Below is a small trained network, with its code and all its weights. Each question gives an input and a class and asks what happens when units are switched off, that is, made to give their printed mean instead of their output.

import numpy as np


def w(rows, s, z=0):
    codes = np.array(rows[::2]) - 128.0
    scale = np.full(codes.shape[1], s)
    scale[-1] = z or s
    return codes * scale


def norm(h):
    return h / np.sqrt((h * h).mean(-1, keepdims=True) + 1e-5)


def f(y):
    return y / 2 * (1 + np.tanh(0.7978845608 * (y + 0.044715 * y**3)))


def log_softmax(a):
    a = a - a.max(-1, keepdims=True)
    return a - np.log(np.exp(a).sum(-1, keepdims=True))


def net(x, mask):
    res = np.array(x, float).reshape(1, 8) / 4 @ E
    u = 0
    for l in range(3):
        y = f(norm(res) @ A[l][:, :-1].T + A[l][:, -1])
        res = res + np.where(mask[u : u + 5], y, B[l][:, -1]) @ B[l][:, :-1]
        u += 5
    return log_softmax(norm(res)[-1] @ U[:, :-1].T + U[:, -1])


A, B = {}, {}
E = w([
[26,157,131,68,252,75,136,166,140],'x0',
[67,92,182,81,138,207,157,109,162],'x1',
[82,144,146,236,147,126,152,205,57],'x2',
[81,184,145,118,163,131,100,224,84],'x3',
[165,106,115,60,84,136,23,88,163],'x4',
[188,128,255,88,113,31,217,69,137],'x5',
[120,203,91,50,172,22,37,132,104],'x6',
[135,188,136,143,190,52,167,145,89],'x7',
],0.0048)
A[0] = w([
[115,110,161,2,199,121,169,120,130,72],'0.n0',
[105,99,84,134,140,144,66,212,175,4],'0.n1',
[103,115,183,76,97,75,111,156,168,132],'0.n2',
[166,63,111,100,98,128,135,140,130,243],'0.n3',
[136,116,186,170,192,118,101,157,100,92],'0.n4',
],0.0069,0.0032)
B[0] = w([
[134,214,254,107,119,140,76,140,193,224],'0.n0',
[151,104,98,77,135,170,117,213,127,184],'0.n1',
[127,188,104,115,137,165,153,120,190,174],'0.n2',
[98,111,21,67,191,131,218,46,109,251],'0.n3',
[175,190,54,131,87,158,156,117,137,165],'0.n4',
],0.007,0.0029)
A[1] = w([
[142,3,124,74,132,185,122,163,176,216],'1.n0',
[101,116,151,187,141,167,161,240,116,91],'1.n1',
[78,109,149,123,90,96,112,138,117,8],'1.n2',
[99,173,67,155,134,223,52,178,147,60],'1.n3',
[114,186,121,199,181,47,155,182,67,5],'1.n4',
],0.0059,0.0019)
B[1] = w([
[218,199,191,173,96,99,77,146,43,253],'1.n0',
[142,136,70,85,134,132,119,58,150,211],'1.n1',
[184,125,155,151,62,69,104,108,157,96],'1.n2',
[1,46,143,122,136,57,120,150,142,240],'1.n3',
[238,201,136,230,128,30,61,133,129,212],'1.n4',
],0.007,0.0037)
A[2] = w([
[181,97,62,66,76,122,112,83,142,84],'2.n0',
[152,106,126,125,111,92,241,99,140,82],'2.n1',
[136,66,172,202,68,229,253,100,72,3],'2.n2',
[121,191,89,179,152,14,132,208,120,73],'2.n3',
[34,52,88,135,135,151,23,211,80,74],'2.n4',
],0.0071,0.0038)
B[2] = w([
[96,24,48,160,216,20,66,153,177,178],'2.n0',
[104,147,126,131,110,196,78,150,104,168],'2.n1',
[144,93,174,110,27,217,217,87,72,224],'2.n2',
[156,106,124,196,131,163,184,173,113,223],'2.n3',
[1,103,155,65,123,178,34,224,46,253],'2.n4',
],0.0099,0.006)
U = w([
[52,93,126,109,129,155,63,198,86,27],'0',
[184,170,117,248,152,97,178,175,105,245],'1',
[131,192,210,66,153,115,134,94,207,254],'2',
[154,74,142,139,56,199,198,71,89,178],'3',
[153,55,54,120,150,71,88,68,175,10],'4',
],0.015,0.00044)

Each question gives the input, the list of numbers given to net, and the class t.
The units are the neurons (one row each of A and B). Each row of codes is followed by its name. A weight is (code - 128) times the scale printed after its matrix; where a second scale follows, it is the last column's (A, B and U).
mask holds one flag per neuron, layer by layer. A switched-off neuron (its flag False) gives its mean, the last column of its row in B, instead of its output. The means were averaged over made-up inputs and are rounded, as every weight is.
A unit's drop is (log p(t) with every unit on - log p(t) with that unit switched off) / (log p(t) with every unit on - log p(t) with every unit switched off).
The circuit of an input: a set's keep is (log p(t) with only the set's units on - log p(t) with every unit switched off) / (log p(t) with every unit on - log p(t) with every unit switched off). Starting from the 12 units with the biggest drops (on a tie, the unit counted first), units are removed one at a time, each time the one whose removal leaves the highest keep (on an exact tie, the one counted first), for as long as the keep stays at least 0.8.
units of the circuit, in order: the units of the circuit, biggest drop first
top k neurons: the k neurons with the biggest drops, biggest first
drop of u: that unit's drop, to one decimal
input [2,-1,-2,-7,8,-5,2,0], class 4: top 2 neurons => 0.n3; 2.n0
input [-1,1,-4,-3,8,3,1,7], class 4: units of the circuit, in order => 2.n0
input [-5,5,5,-8,-1,4,8,1], class 4: units of the circuit, in order => 2.n4; 2.n2
input [4,2,4,5,2,7,3,4], class 1: top 3 neurons => 2.n3; 1.n4; 2.n4
input [0,-6,-4,6,5,6,5,0], class 2: units of the circuit, in order => 0.n2; 2.n4
input [-5,2,-4,-5,-4,-6,6,-4], class 4: top 2 neurons => 0.n3; 2.n0
input [-1,-2,-1,-3,-2,7,4,-4], class 2: top 2 neurons => 0.n0; 1.n1
input [6,-6,-7,-3,1,0,-1,-4], class 4: top 3 neurons => 2.n0; 2.n4; 0.n3
input [1,3,8,-1,-7,-2,-3,1], class 1: top 3 neurons => 1.n4; 0.n3; 2.n4
input [-3,3,4,6,-7,-8,6,8], class 1: top 2 neurons => 1.n4; 2.n3
input [-4,-6,-7,1,8,8,-6,3], class 4: drop of 2.n0 => 0.4
input [-6,-3,-5,5,7,6,1,8], class 4: drop of 2.n0 => 0.5
input [7,-2,4,-6,4,4,2,-1], class 2: drop of 0.n4 => 0.0
input [1,7,-4,-4,0,3,-2,5], class 2: units of the circuit, in order => 0.n0
input [7,7,-2,-3,3,-2,5,2], class 2: drop of 0.n0 => 0.1
